Here is a tiny trained network, its code and every weight. The questions are about switching its units off for an input and a class, where a switched-off unit gives its printed mean instead of its output.

import numpy as np


def w(rows, s, z=0):
    codes = np.array(rows[::2]) - 128.0
    scale = np.full(codes.shape[1], s)
    scale[-1] = z or s
    return codes * scale


def f(y):
    return np.maximum(y, 0)


def log_softmax(a):
    a = a - a.max(-1, keepdims=True)
    return a - np.log(np.exp(a).sum(-1, keepdims=True))


def net(x, mask):
    res = np.array(x, float).reshape(1, 7) / 4 @ E
    y = f(res @ A[0][:, :-1].T + A[0][:, -1])
    res = res + np.where(mask, y, B[0][:, -1]) @ B[0][:, :-1]
    return log_softmax(res[-1] @ U[:, :-1].T + U[:, -1])


A, B = {}, {}
E = w([
[122,104,93],'x0',
[88,44,153],'x1',
[61,177,254],'x2',
[64,171,97],'x3',
[67,176,24],'x4',
[158,173,154],'x5',
[43,71,171],'x6',
],0.0095)
A[0] = w([
[154,119,9,250],'neuron 0',
[74,48,179,160],'neuron 1',
[204,98,104,254],'neuron 2',
[81,156,203,236],'neuron 3',
[100,181,179,163],'neuron 4',
[95,155,53,201],'neuron 5',
[80,123,121,70],'neuron 6',
[87,199,184,175],'neuron 7',
[74,87,90,205],'neuron 8',
[217,126,165,171],'neuron 9',
],0.015,0.0047)
B[0] = w([
[103,85,65,243],'neuron 0',
[62,95,177,241],'neuron 1',
[213,1,117,208],'neuron 2',
[149,147,232,251],'neuron 3',
[93,181,162,214],'neuron 4',
[58,219,55,216],'neuron 5',
[155,89,154,159],'neuron 6',
[183,206,201,237],'neuron 7',
[68,151,118,200],'neuron 8',
[210,79,169,204],'neuron 9',
],0.0096,0.013)
U = w([
[214,48,144,165],'0',
[66,53,181,200],'1',
[114,111,2,1],'2',
[153,196,214,83],'3',
],0.0095,0.00064)

Each question gives the input, the list of numbers given to net, and the class t.
The units are the neurons (one row each of A and B). Each row of codes is followed by its name. A weight is (code - 128) times the scale printed after its matrix; where a second scale follows, it is the last column's (A, B and U).
mask holds one flag per neuron, in row order. A switched-off neuron (its flag False) gives its mean, the last column of its row in B, instead of its output. The means were averaged over made-up inputs and are rounded, as every weight is.
A unit's drop is (log p(t) with every unit on - log p(t) with that unit switched off) / (log p(t) with every unit on - log p(t) with every unit switched off).
The circuit of an input: a set's keep is (log p(t) with only the set's units on - log p(t) with every unit switched off) / (log p(t) with every unit on - log p(t) with every unit switched off). Starting from all 10 units, units are removed one at a time, each time the one whose removal leaves the highest keep (on an exact tie, the one counted first), for as long as the keep stays at least 0.8.
circuit, biggest first: the units of the circuit, biggest drop first
unit that matters most: the unit with the biggest drop
top k neurons: the k neurons with the biggest drops, biggest first
drop when u is switched off: that unit's drop, to one decimal
input [3,0,4,-3,-5,0,-4], class 0: circuit, biggest first	neuron 9; neuron 5
input [1,0,3,1,8,-2,5], class 3: unit that matters most	neuron 2
input [-7,-2,1,-6,-3,5,-1], class 0: circuit, biggest first	neuron 9; neuron 2
input [-8,3,2,4,-2,-4,7], class 3: top 4 neurons	neuron 3; neuron 7; neuron 0; neuron 2
input [-5,3,-6,-4,4,5,-1], class 2: top 2 neurons	neuron 3; neuron 0
input [4,-1,-1,-7,4,8,-3], class 0: top 2 neurons	neuron 2; neuron 9
input [2,-5,-4,6,-5,-5,-7], class 2: top 2 neurons	neuron 0; neuron 3
input [4,8,5,2,3,4,3], class 3: drop when neuron 3 is switched off	0.5
input [1,2,-3,-1,-5,6,4], class 0: drop when neuron 5 is switched off	0.1
input [-7,2,6,2,-1,-8,3], class 3: drop when neuron 7 is switched off	0.2
